Here is a tiny trained network, its code and every weight. The questions are about switching its units off for an input and a target symbol, where a switched-off unit gives its printed mean instead of its output.

import numpy as np


def w(rows, s, z=0):
    codes = np.array(rows[::2]) - 128.0
    scale = np.full(codes.shape[1], s)
    scale[-1] = z or s
    return codes * scale


def f(y):
    return y / 2 * (1 + np.tanh(0.7978845608 * (y + 0.044715 * y**3)))


def softmax(a):
    e = np.exp(a - a.max(-1, keepdims=True))
    return e / e.sum(-1, keepdims=True)


def log_softmax(a):
    a = a - a.max(-1, keepdims=True)
    return a - np.log(np.exp(a).sum(-1, keepdims=True))


def net(x, mask):
    ids = ['ΓΨΩδεηλξτφ'.index(c) for c in x.split()]
    T = len(ids)
    res = E[ids] + P[:T]
    u = 0
    for l in range(2):
        q, k, v = (res @ M[l].T for M in (Q, K, V))
        z = softmax(np.where(np.tri(T) > 0, q @ k.T / 3**0.5, -1e9)) @ v
        res = res + np.where(mask[u], z, O[l][:, -1]) @ O[l][:, :-1]
        u += 1
        y = f(res @ A[l][:, :-1].T + A[l][:, -1])
        res = res + np.where(mask[u : u + 8], y, B[l][:, -1]) @ B[l][:, :-1]
        u += 8
    return log_softmax(res[-1] @ U[:, :-1].T + U[:, -1])


Q, K, V, O, A, B = {}, {}, {}, {}, {}, {}
E = w([
[131,214,97],'Γ',
[109,138,139],'Ψ',
[117,110,141],'Ω',
[123,182,116],'δ',
[112,134,138],'ε',
[104,127,144],'η',
[212,62,5],'λ',
[124,168,120],'ξ',
[129,118,135],'τ',
[120,153,127],'φ',
],0.021)
P = w([
[140,109,193],'0',
[189,175,153],'1',
[115,200,183],'2',
[79,74,74],'3',
[187,133,91],'4',
[68,145,213],'5',
[23,107,74],'6',
[250,222,175],'7',
],0.017)
Q[0] = w([
[89,182,238],'0.h0',
[7,103,123],'0.h0',
[242,136,142],'0.h0',
],0.018)
K[0] = w([
[45,42,47],'0.h0',
[224,76,67],'0.h0',
[57,163,249],'0.h0',
],0.016)
V[0] = w([
[148,169,162],'0.h0',
[162,126,32],'0.h0',
[254,243,37],'0.h0',
],0.01)
O[0] = w([
[74,167,154,238],'0.h0',
[254,134,97,3],'0.h0',
[197,206,206,202],'0.h0',
],0.0065,0.0035)
A[0] = w([
[204,115,184,2],'0.n0',
[1,151,94,189],'0.n1',
[123,102,4,135],'0.n2',
[161,58,160,97],'0.n3',
[6,182,229,130],'0.n4',
[145,62,219,133],'0.n5',
[212,9,42,56],'0.n6',
[66,236,94,60],'0.n7',
],0.0086,0.0096)
B[0] = w([
[10,90,63,124],'0.n0',
[84,118,2,236],'0.n1',
[210,97,163,129],'0.n2',
[69,53,166,118],'0.n3',
[206,213,131,253],'0.n4',
[105,135,168,135],'0.n5',
[113,212,142,131],'0.n6',
[111,27,199,172],'0.n7',
],0.0081,0.011)
Q[1] = w([
[155,11,210],'1.h0',
[214,143,123],'1.h0',
[41,128,178],'1.h0',
],0.013)
K[1] = w([
[14,241,151],'1.h0',
[226,182,120],'1.h0',
[39,100,255],'1.h0',
],0.0089)
V[1] = w([
[24,97,193],'1.h0',
[192,27,238],'1.h0',
[48,76,254],'1.h0',
],0.0078)
O[1] = w([
[141,247,29,67],'1.h0',
[253,80,104,6],'1.h0',
[228,231,47,32],'1.h0',
],0.0069,0.011)
A[1] = w([
[57,89,5,45],'1.n0',
[158,128,217,62],'1.n1',
[174,214,236,66],'1.n2',
[156,252,175,98],'1.n3',
[156,227,189,178],'1.n4',
[70,72,47,249],'1.n5',
[173,75,170,170],'1.n6',
[121,81,2,108],'1.n7',
],0.0092,0.011)
B[1] = w([
[87,33,163,169],'1.n0',
[138,158,10,155],'1.n1',
[128,74,86,183],'1.n2',
[125,81,109,188],'1.n3',
[141,124,183,229],'1.n4',
[204,170,80,253],'1.n5',
[137,148,131,152],'1.n6',
[123,42,136,139],'1.n7',
],0.012,0.013)
U = w([
[175,53,158,174],'Γ',
[69,53,228,130],'Ψ',
[55,53,136,95],'Ω',
[96,75,67,1],'δ',
[150,255,194,232],'ε',
[85,106,220,75],'η',
[115,114,138,34],'λ',
[194,202,34,151],'ξ',
[93,128,104,70],'τ',
[75,126,106,72],'φ',
],0.0099,0.0048)

Each question gives the input, a string of symbols that net reads in full, and the target symbol t.
The units are the heads (3 rows each of Q, K, V and O) and the neurons (one row each of A and B). Each row of codes is followed by its name. A weight is (code - 128) times the scale printed after its matrix; where a second scale follows, it is the last column's (O, A, B and U).
mask holds one flag per unit, layer by layer, with each layer's heads first. A switched-off unit (its flag False) gives its mean, the last column of its rows in O or B, instead of its output. The means were averaged over made-up inputs and are rounded, as every weight is.
A unit's drop is (log p(t) with every unit on - log p(t) with that unit switched off) / (log p(t) with every unit on - log p(t) with every unit switched off).
The circuit of an input: a set's keep is (log p(t) with only the set's units on - log p(t) with every unit switched off) / (log p(t) with every unit on - log p(t) with every unit switched off). Starting from the 12 units with the biggest drops (on a tie, the unit counted first), units are removed one at a time, each time the one whose removal leaves the highest keep (on an exact tie, the one counted first), for as long as the keep stays at least 0.8.
units of the circuit, in order: the units of the circuit, biggest drop first
top k neurons: the k neurons with the biggest drops, biggest first
k most important neurons of layer l: the k neurons of layer l with the biggest drops, biggest first
input η Γ τ, target Ω: units of the circuit, in order => (0.h0)
input τ φ φ Γ, target ε: units of the circuit, in order => (0.h0 1.n2)
input φ Γ φ τ, target Γ: top 3 neurons => (0.n1 0.n7 1.n2)
input φ τ τ Γ Ω φ Ψ, target δ: 2 most important neurons of layer 0 => (0.n1 0.n4)
input τ ε ξ ξ Γ Γ φ λ, target Γ: units of the circuit, in order => (1.h0 0.n1)
input φ λ Ω, target Γ: 2 most important neurons of layer 1 => (1.n1 1.n2)
input Ω τ φ, target δ: units of the circuit, in order => (0.n1 0.h0 1.n0 1.n5)
input δ τ φ δ Γ η δ, target Γ: units of the circuit, in order => (0.h0 0.n1 1.n2 1.h0)
input φ φ Γ ε, target ε: units of the circuit, in order => (0.h0 1.n0 1.n2)
input Ω Γ ξ Ω, target Γ: top 4 neurons => (0.n1 1.n2 1.n5 1.n4)
input φ Γ φ φ φ η Γ δ, target Ω: top 2 neurons => (1.n0 0.n1)
input Γ Γ φ φ δ, target ε: units of the circuit, in order => (1.n0 1.n2 1.n1)
input ε φ Γ τ φ φ Γ, target ε: units of the circuit, in order => (0.h0 1.n1)
input φ Γ Ψ λ, target Γ: units of the circuit, in order => (0.n2)
input ξ φ τ Ω φ Ω, target δ: top 3 neurons => (1.n0 1.n5 0.n1)
input Γ δ φ λ φ, target Ψ: top 3 neurons => (0.n6 0.n7 1.n2)
input φ Γ Γ δ, target Γ: 3 most important neurons of layer 1 => (1.n2 1.n4 1.n5)
input Ω φ τ, target δ: top 2 neurons => (0.n1 1.n0)
input φ φ φ τ, target ε: units of the circuit, in order => (0.h0 1.n0 1.n2)
input Ω δ φ, target δ: units of the circuit, in order => (0.n1 1.n0 0.h0 1.n5)
input τ τ φ φ, target ξ: units of the circuit, in order => (1.n5)
input Γ Γ Γ φ φ ξ, target ε: top 3 neurons => (1.n0 1.n2 1.n3)
input φ φ Ω, target ε: top 3 neurons => (0.n1 0.n4 1.n0)
